Below is a small trained network, with its code and all its weights. Each question gives an input and a class and asks what happens when units are switched off, that is, made to give their printed mean instead of their output.

import numpy as np


def w(rows, s, z=0):
    codes = np.array(rows[::2]) - 128.0
    scale = np.full(codes.shape[1], s)
    scale[-1] = z or s
    return codes * scale


def f(y):
    return np.maximum(y, 0)


def log_softmax(a):
    a = a - a.max(-1, keepdims=True)
    return a - np.log(np.exp(a).sum(-1, keepdims=True))


def net(x, mask):
    res = np.array(x, float).reshape(1, 4) / 4 @ E
    y = f(res @ A[0][:, :-1].T + A[0][:, -1])
    res = res + np.where(mask, y, B[0][:, -1]) @ B[0][:, :-1]
    return log_softmax(res[-1] @ U[:, :-1].T + U[:, -1])


A, B = {}, {}
E = w([
[149,171,116,98,206,145,205,165,217,150,82],'x0',
[118,190,243,35,112,170,147,149,85,116,124],'x1',
[132,72,196,135,1,157,114,197,203,104,163],'x2',
[141,146,115,126,78,38,121,87,199,85,89],'x3',
],0.013)
A[0] = w([
[165,91,17,219,112,17,134,96,244,86,66,253],'N1',
[117,120,170,146,59,114,60,159,170,79,189,193],'N2',
[128,121,118,229,89,149,86,209,122,166,128,57],'N3',
[109,90,131,151,59,12,86,104,176,38,171,217],'N4',
[151,159,254,58,141,123,143,126,122,105,121,153],'N5',
[86,149,178,57,113,148,144,158,97,141,126,169],'N6',
[44,98,160,143,135,207,56,122,62,112,206,134],'N7',
[68,111,96,150,102,65,21,100,33,116,154,140],'N8',
[140,119,114,120,234,187,177,191,125,185,95,46],'N9',
[166,98,226,148,62,208,107,133,61,183,170,90],'N10',
[152,100,10,184,136,94,84,80,111,132,73,83],'N11',
],0.0093,0.0026)
B[0] = w([
[56,164,37,135,207,143,167,124,176,151,189,252],'N1',
[137,136,196,154,56,140,101,110,155,118,144,194],'N2',
[101,106,212,140,121,128,139,81,131,120,146,161],'N3',
[232,137,164,219,105,163,19,156,142,187,136,207],'N4',
[93,131,104,88,127,124,74,106,131,141,52,195],'N5',
[86,149,63,177,122,52,6,93,126,118,72,179],'N6',
[142,77,142,124,172,75,161,202,92,100,204,178],'N7',
[60,212,79,150,145,108,117,104,255,148,135,187],'N8',
[173,166,126,154,84,207,160,110,161,218,217,186],'N9',
[101,93,119,169,189,29,145,204,74,69,145,189],'N10',
[98,153,110,57,240,32,135,113,109,183,163,199],'N11',
],0.0099,0.025)
U = w([
[194,156,144,110,121,147,163,124,110,53,140,42],'0',
[214,117,136,104,148,132,178,125,81,153,155,81],'1',
[98,117,124,107,131,207,206,92,176,112,125,33],'2',
[124,133,95,85,187,127,141,125,19,112,128,60],'3',
[128,39,179,182,65,128,109,171,109,80,172,136],'4',
[75,137,159,71,78,94,94,124,108,40,8,103],'5',
[70,145,83,128,240,114,134,142,130,127,151,172],'6',
[158,172,128,135,77,199,111,115,174,164,120,255],'7',
],0.012,0.0052)

Each question gives the input, the list of numbers given to net, and the class t.
The units are the neurons (one row each of A and B). Each row of codes is followed by its name. A weight is (code - 128) times the scale printed after its matrix; where a second scale follows, it is the last column's (A, B and U).
mask holds one flag per neuron, in row order. A switched-off neuron (its flag False) gives its mean, the last column of its row in B, instead of its output. The means were averaged over made-up inputs and are rounded, as every weight is.
A unit's drop is (log p(t) with every unit on - log p(t) with that unit switched off) / (log p(t) with every unit on - log p(t) with every unit switched off).
The circuit of an input: a set's keep is (log p(t) with only the set's units on - log p(t) with every unit switched off) / (log p(t) with every unit on - log p(t) with every unit switched off). Starting from all 11 units, units are removed one at a time, each time the one whose removal leaves the highest keep (on an exact tie, the one counted first), for as long as the keep stays at least 0.8.
units of the circuit, in order: the units of the circuit, biggest drop first
unit that matters most: the unit with the biggest drop
top k neurons: the k neurons with the biggest drops, biggest first
drop of u: that unit's drop, to one decimal
input [-2,-3,2,-2], class 4: units of the circuit, in order : N1; N11
input [0,6,8,-8], class 4: unit that matters most : N7
input [-7,7,-4,7], class 5: top 2 neurons : N1; N9
input [1,7,6,8], class 5: top 3 neurons : N5; N9; N1
input [-4,-8,8,6], class 7: top 2 neurons : N4; N2
input [0,2,-4,-1], class 3: top 4 neurons : N1; N4; N8; N2
input [7,-2,6,2], class 7: top 3 neurons : N11; N10; N7
input [-5,-1,0,3], class 7: top 3 neurons : N4; N10; N2
input [-1,3,2,-8], class 4: top 3 neurons : N1; N11; N8
input [4,0,3,-6], class 1: top 3 neurons : N1; N8; N9
input [4,8,4,-5], class 5: top 2 neurons : N1; N5
input [0,4,3,-3], class 4: top 3 neurons : N1; N11; N7
input [-5,6,-6,4], class 5: top 2 neurons : N1; N11
input [-2,1,0,7], class 7: units of the circuit, in order : N4
input [6,3,7,-6], class 4: drop of N8 : 0.1
input [2,4,7,-6], class 4: drop of N1 : 0.2
input [2,2,-3,1], class 7: drop of N10 : 0.3
input [7,-7,8,-5], class 2: drop of N4 : 0.3
